Below is a small trained network, with its code and all its weights. Each question gives an input and a target symbol and asks what happens when units are switched off, that is, made to give their printed mean instead of their output.

import numpy as np


def w(rows, s, z=0):
    codes = np.array(rows[::2]) - 128.0
    scale = np.full(codes.shape[1], s)
    scale[-1] = z or s
    return codes * scale


def norm(h):
    return h / np.sqrt((h * h).mean(-1, keepdims=True) + 1e-5)


def f(y):
    return np.maximum(y, 0)


def softmax(a):
    e = np.exp(a - a.max(-1, keepdims=True))
    return e / e.sum(-1, keepdims=True)


def log_softmax(a):
    a = a - a.max(-1, keepdims=True)
    return a - np.log(np.exp(a).sum(-1, keepdims=True))


def net(x, mask):
    ids = ['ΘΛΠΨαβγεζηξστ'.index(c) for c in x.split()]
    T = len(ids)
    res = E[ids] + P[:T]
    r = norm(res)
    for j in range(2):
        rows = slice(2 * j, 2 * j + 2)
        q, k, v = (r @ M[0][rows].T for M in (Q, K, V))
        z = softmax(np.where(np.tri(T) > 0, q @ k.T / 2**0.5, -1e9)) @ v
        o = O[0][rows]
        res = res + np.where(mask[j], z, o[:, -1]) @ o[:, :-1]
    y = f(norm(res) @ A[0][:, :-1].T + A[0][:, -1])
    res = res + np.where(mask[2:6], y, B[0][:, -1]) @ B[0][:, :-1]
    return log_softmax(norm(res)[-1] @ U[:, :-1].T + U[:, -1])


Q, K, V, O, A, B = {}, {}, {}, {}, {}, {}
E = w([
[124,120,179,143,147],'Θ',
[143,91,140,40,169],'Λ',
[127,130,125,142,144],'Π',
[163,157,124,125,130],'Ψ',
[133,128,115,126,128],'α',
[113,156,126,126,107],'β',
[108,83,128,133,121],'γ',
[161,130,171,146,7],'ε',
[93,173,95,91,56],'ζ',
[105,215,149,136,116],'η',
[112,122,117,140,119],'ξ',
[152,83,100,156,143],'σ',
[173,141,172,101,159],'τ',
],0.021)
P = w([
[43,254,167,31,83],'0',
[132,17,81,187,63],'1',
[56,236,142,36,101],'2',
[37,202,159,71,125],'3',
[157,18,76,185,24],'4',
[64,221,127,44,99],'5',
[27,183,171,94,149],'6',
[195,16,72,196,24],'7',
[60,217,134,39,102],'8',
[23,167,176,116,174],'9',
[193,14,67,197,10],'10',
],0.0031)
Q[0] = w([
[193,127,143,168,69],'h1',
[149,112,199,198,28],'h1',
[135,166,159,101,123],'h2',
[97,192,249,61,130],'h2',
],0.012)
K[0] = w([
[159,79,190,73,127],'h1',
[132,73,252,106,92],'h1',
[127,150,148,119,136],'h2',
[81,167,179,40,152],'h2',
],0.014)
V[0] = w([
[134,154,181,254,52],'h1',
[130,178,27,155,111],'h1',
[139,94,99,110,173],'h2',
[181,84,134,189,124],'h2',
],0.0055)
O[0] = w([
[96,137,136,253,100,158],'h1',
[29,130,239,70,111,189],'h1',
[119,138,153,143,132,84],'h2',
[127,154,213,85,111,5],'h2',
],0.0069,0.0014)
A[0] = w([
[103,53,107,126,38,10],'n1',
[122,188,107,91,34,229],'n2',
[88,160,202,113,129,42],'n3',
[139,1,160,160,96,6],'n4',
],0.008,0.0023)
B[0] = w([
[109,158,254,66,203,184],'n1',
[196,40,125,178,173,253],'n2',
[125,160,63,192,171,184],'n3',
[190,221,60,46,63,192],'n4',
],0.0061,0.0045)
U = w([
[158,121,186,177,196,63],'Θ',
[131,98,140,90,149,166],'Λ',
[79,185,56,107,181,138],'Π',
[204,116,100,133,189,115],'Ψ',
[147,26,76,90,174,163],'α',
[140,77,15,203,123,86],'β',
[90,145,209,90,105,133],'γ',
[143,104,162,165,59,189],'ε',
[71,113,72,100,57,128],'ζ',
[113,250,130,153,101,2],'η',
[73,23,183,155,140,180],'ξ',
[155,165,105,90,106,193],'σ',
[161,157,197,98,188,98],'τ',
],0.011,0.004)

Each question gives the input, a string of symbols that net reads in full, and the target symbol t.
The units are the heads (2 rows each of Q, K, V and O) and the neurons (one row each of A and B). Each row of codes is followed by its name. A weight is (code - 128) times the scale printed after its matrix; where a second scale follows, it is the last column's (O, A, B and U).
mask holds one flag per unit, heads first, then neurons. A switched-off unit (its flag False) gives its mean, the last column of its rows in O or B, instead of its output. The means were averaged over made-up inputs and are rounded, as every weight is.
A unit's drop is (log p(t) with every unit on - log p(t) with that unit switched off) / (log p(t) with every unit on - log p(t) with every unit switched off).
The circuit of an input: a set's keep is (log p(t) with only the set's units on - log p(t) with every unit switched off) / (log p(t) with every unit on - log p(t) with every unit switched off). Starting from all 6 units, units are removed one at a time, each time the one whose removal leaves the highest keep (on an exact tie, the one counted first), for as long as the keep stays at least 0.8.
circuit, biggest first: the units of the circuit, biggest drop first
top k neurons: the k neurons with the biggest drops, biggest first
which heads matter: for each layer, one digit per head in row order, 1 if its drop is at least 0.15 and else 0, layers parted by /
drop of u: that unit's drop, to one decimal
input ξ Π α, target α: which heads matter : 10
input σ α ξ σ, target σ: which heads matter : 00
input Π α ξ τ Π η Θ ζ, target β: which heads matter : 10
input Π Π Ψ Π β, target ξ: top neuron : (n2)
input σ ξ Π Ψ ξ, target γ: which heads matter : 00
input Π ζ Θ β ξ ζ Θ η, target β: circuit, biggest first : (h1 n2)
input ζ σ γ, target γ: top 3 neurons : (n1 n4 n2)
input Π ξ Π ζ ξ β Π ξ, target γ: top 2 neurons : (n1 n4)
input σ β ε ζ β α, target α: top 3 neurons : (n2 n1 n4)
input Π Π Π Π ξ Ψ α Ψ ζ σ, target σ: which heads matter : 01
input Π α ξ τ ζ σ β, target β: circuit, biggest first : (n2 n1)
input ξ Π Π ξ Π β Π Π, target η: top 3 neurons : (n2 n4 n3)
input α ξ ξ β τ β, target β: which heads matter : 00
input Π ξ Θ ξ η β Θ ξ β ζ ζ, target β: which heads matter : 10
input ξ α σ Π α β Π ξ ξ Π α, target τ: top neuron : (n1)
input Ψ Π Π ξ ξ ε Θ σ ξ γ, target γ: top 3 neurons : (n4 n1 n2)
input σ Π ξ, target ξ: top 2 neurons : (n2 n4)
input ξ α ξ, target ξ: top 3 neurons : (n2 n4 n1)
input η β Π ε ξ Π ε ζ, target ε: drop of h1 : 0.4
input ε β ξ β β β Π ξ, target ε: drop of h2 : 0.3
input σ Π σ α Π Π Π Θ Θ τ Θ, target β: drop of n1 : 0.1
